Here is a tiny trained network, its code and every weight. The questions are about switching its units off for an input and a class, where a switched-off unit gives its printed mean instead of its output.

import numpy as np


def w(rows, s, z=0):
    codes = np.array(rows[::2]) - 128.0
    scale = np.full(codes.shape[1], s)
    scale[-1] = z or s
    return codes * scale


def norm(h):
    return h / np.sqrt((h * h).mean(-1, keepdims=True) + 1e-5)


def f(y):
    return np.maximum(y, 0)


def log_softmax(a):
    a = a - a.max(-1, keepdims=True)
    return a - np.log(np.exp(a).sum(-1, keepdims=True))


def net(x, mask):
    res = np.array(x, float).reshape(1, 5) / 4 @ E
    u = 0
    for l in range(2):
        y = f(norm(res) @ A[l][:, :-1].T + A[l][:, -1])
        res = res + np.where(mask[u : u + 7], y, B[l][:, -1]) @ B[l][:, :-1]
        u += 7
    return log_softmax(norm(res)[-1] @ U[:, :-1].T + U[:, -1])


A, B = {}, {}
E = w([
[184,23,135,78,105,106,204,153],'x0',
[211,199,217,186,190,117,115,91],'x1',
[39,104,136,114,201,174,143,84],'x2',
[124,150,89,66,124,75,102,3],'x3',
[27,117,161,89,151,131,153,118],'x4',
],0.012)
A[0] = w([
[168,113,161,155,155,148,141,158,1],'0.n0',
[51,98,178,99,187,137,146,67,20],'0.n1',
[124,252,154,176,118,126,78,138,33],'0.n2',
[187,121,172,191,202,172,133,192,28],'0.n3',
[53,103,68,124,105,153,121,165,52],'0.n4',
[202,103,172,133,90,114,142,209,73],'0.n5',
[244,146,97,120,110,104,106,54,32],'0.n6',
],0.033,0.0066)
B[0] = w([
[147,95,153,197,64,132,101,150,166],'0.n0',
[104,95,169,123,181,126,213,57,217],'0.n1',
[124,180,133,95,253,141,39,160,253],'0.n2',
[108,120,175,236,68,202,134,139,221],'0.n3',
[74,137,96,136,91,106,91,171,209],'0.n4',
[192,110,153,53,133,158,167,163,210],'0.n5',
[159,176,40,163,63,78,158,46,226],'0.n6',
],0.038,0.024)
A[1] = w([
[151,111,110,132,99,122,143,144,105],'1.n0',
[3,110,83,122,140,138,180,147,165],'1.n1',
[21,105,101,84,64,77,102,202,51],'1.n2',
[237,48,135,18,114,113,163,153,63],'1.n3',
[171,42,166,145,128,69,62,113,69],'1.n4',
[77,53,201,87,135,71,175,77,2],'1.n5',
[72,59,90,101,109,57,85,166,36],'1.n6',
],0.027,0.006)
B[1] = w([
[55,137,98,106,161,104,149,160,156],'1.n0',
[129,69,124,107,102,60,108,111,251],'1.n1',
[179,64,136,158,45,87,15,126,232],'1.n2',
[80,138,86,4,152,115,195,187,190],'1.n3',
[70,142,99,174,137,121,163,165,129],'1.n4',
[114,55,166,114,153,120,170,103,216],'1.n5',
[62,124,113,138,70,105,57,145,191],'1.n6',
],0.025,0.018)
U = w([
[152,118,201,227,71,229,134,167,85],'0',
[90,69,114,114,62,74,60,133,252],'1',
[166,124,114,49,74,160,200,188,104],'2',
[77,64,175,127,189,104,189,29,65],'3',
[98,186,135,145,250,140,31,107,159],'4',
[180,190,26,142,77,76,152,36,90],'5',
],0.02,0.0022)

Each question gives the input, the list of numbers given to net, and the class t.
The units are the neurons (one row each of A and B). Each row of codes is followed by its name. A weight is (code - 128) times the scale printed after its matrix; where a second scale follows, it is the last column's (A, B and U).
mask holds one flag per neuron, layer by layer. A switched-off neuron (its flag False) gives its mean, the last column of its row in B, instead of its output. The means were averaged over made-up inputs and are rounded, as every weight is.
A unit's drop is (log p(t) with every unit on - log p(t) with that unit switched off) / (log p(t) with every unit on - log p(t) with every unit switched off).
The circuit of an input: a set's keep is (log p(t) with only the set's units on - log p(t) with every unit switched off) / (log p(t) with every unit on - log p(t) with every unit switched off). Starting from the 12 units with the biggest drops (on a tie, the unit counted first), units are removed one at a time, each time the one whose removal leaves the highest keep (on an exact tie, the one counted first), for as long as the keep stays at least 0.8.
units of the circuit, in order: the units of the circuit, biggest drop first
top k neurons: the k neurons with the biggest drops, biggest first
k most important neurons of layer l: the k neurons of layer l with the biggest drops, biggest first
drop of u: that unit's drop, to one decimal
input [-7,6,8,-6,6], class 3: units of the circuit, in order => (0.n1)
input [3,-1,3,-2,0], class 3: top 2 neurons => (0.n1; 1.n5)
input [-8,-4,-2,5,7], class 3: 2 most important neurons of layer 0 => (0.n1; 0.n0)
input [7,-7,-1,0,-3], class 2: top 2 neurons => (0.n5; 1.n3)
input [6,-1,0,-6,3], class 2: top 2 neurons => (0.n5; 1.n3)
input [-4,2,-3,-4,-5], class 0: top 2 neurons => (0.n3; 0.n0)
input [2,-1,-2,-4,6], class 2: top 2 neurons => (0.n5; 1.n3)
input [7,6,2,4,2], class 3: 3 most important neurons of layer 1 => (1.n5; 1.n2; 1.n6)
input [-4,1,-1,-3,-7], class 0: 3 most important neurons of layer 0 => (0.n3; 0.n0; 0.n5)
input [8,-1,8,-2,-8], class 0: top 3 neurons => (0.n3; 0.n0; 1.n1)
input [-3,4,8,-1,-6], class 0: 2 most important neurons of layer 0 => (0.n3; 0.n0)
input [-7,-7,-7,0,-7], class 4: drop of 0.n2 => 0.5
input [-1,-5,-1,5,-5], class 5: drop of 1.n0 => 0.0
input [8,-3,3,4,-1], class 3: drop of 1.n5 => 0.1
input [-4,-1,4,0,-8], class 4: top neuron => (0.n2)
input [8,-4,3,-8,-3], class 2: top 2 neurons => (0.n5; 1.n3)
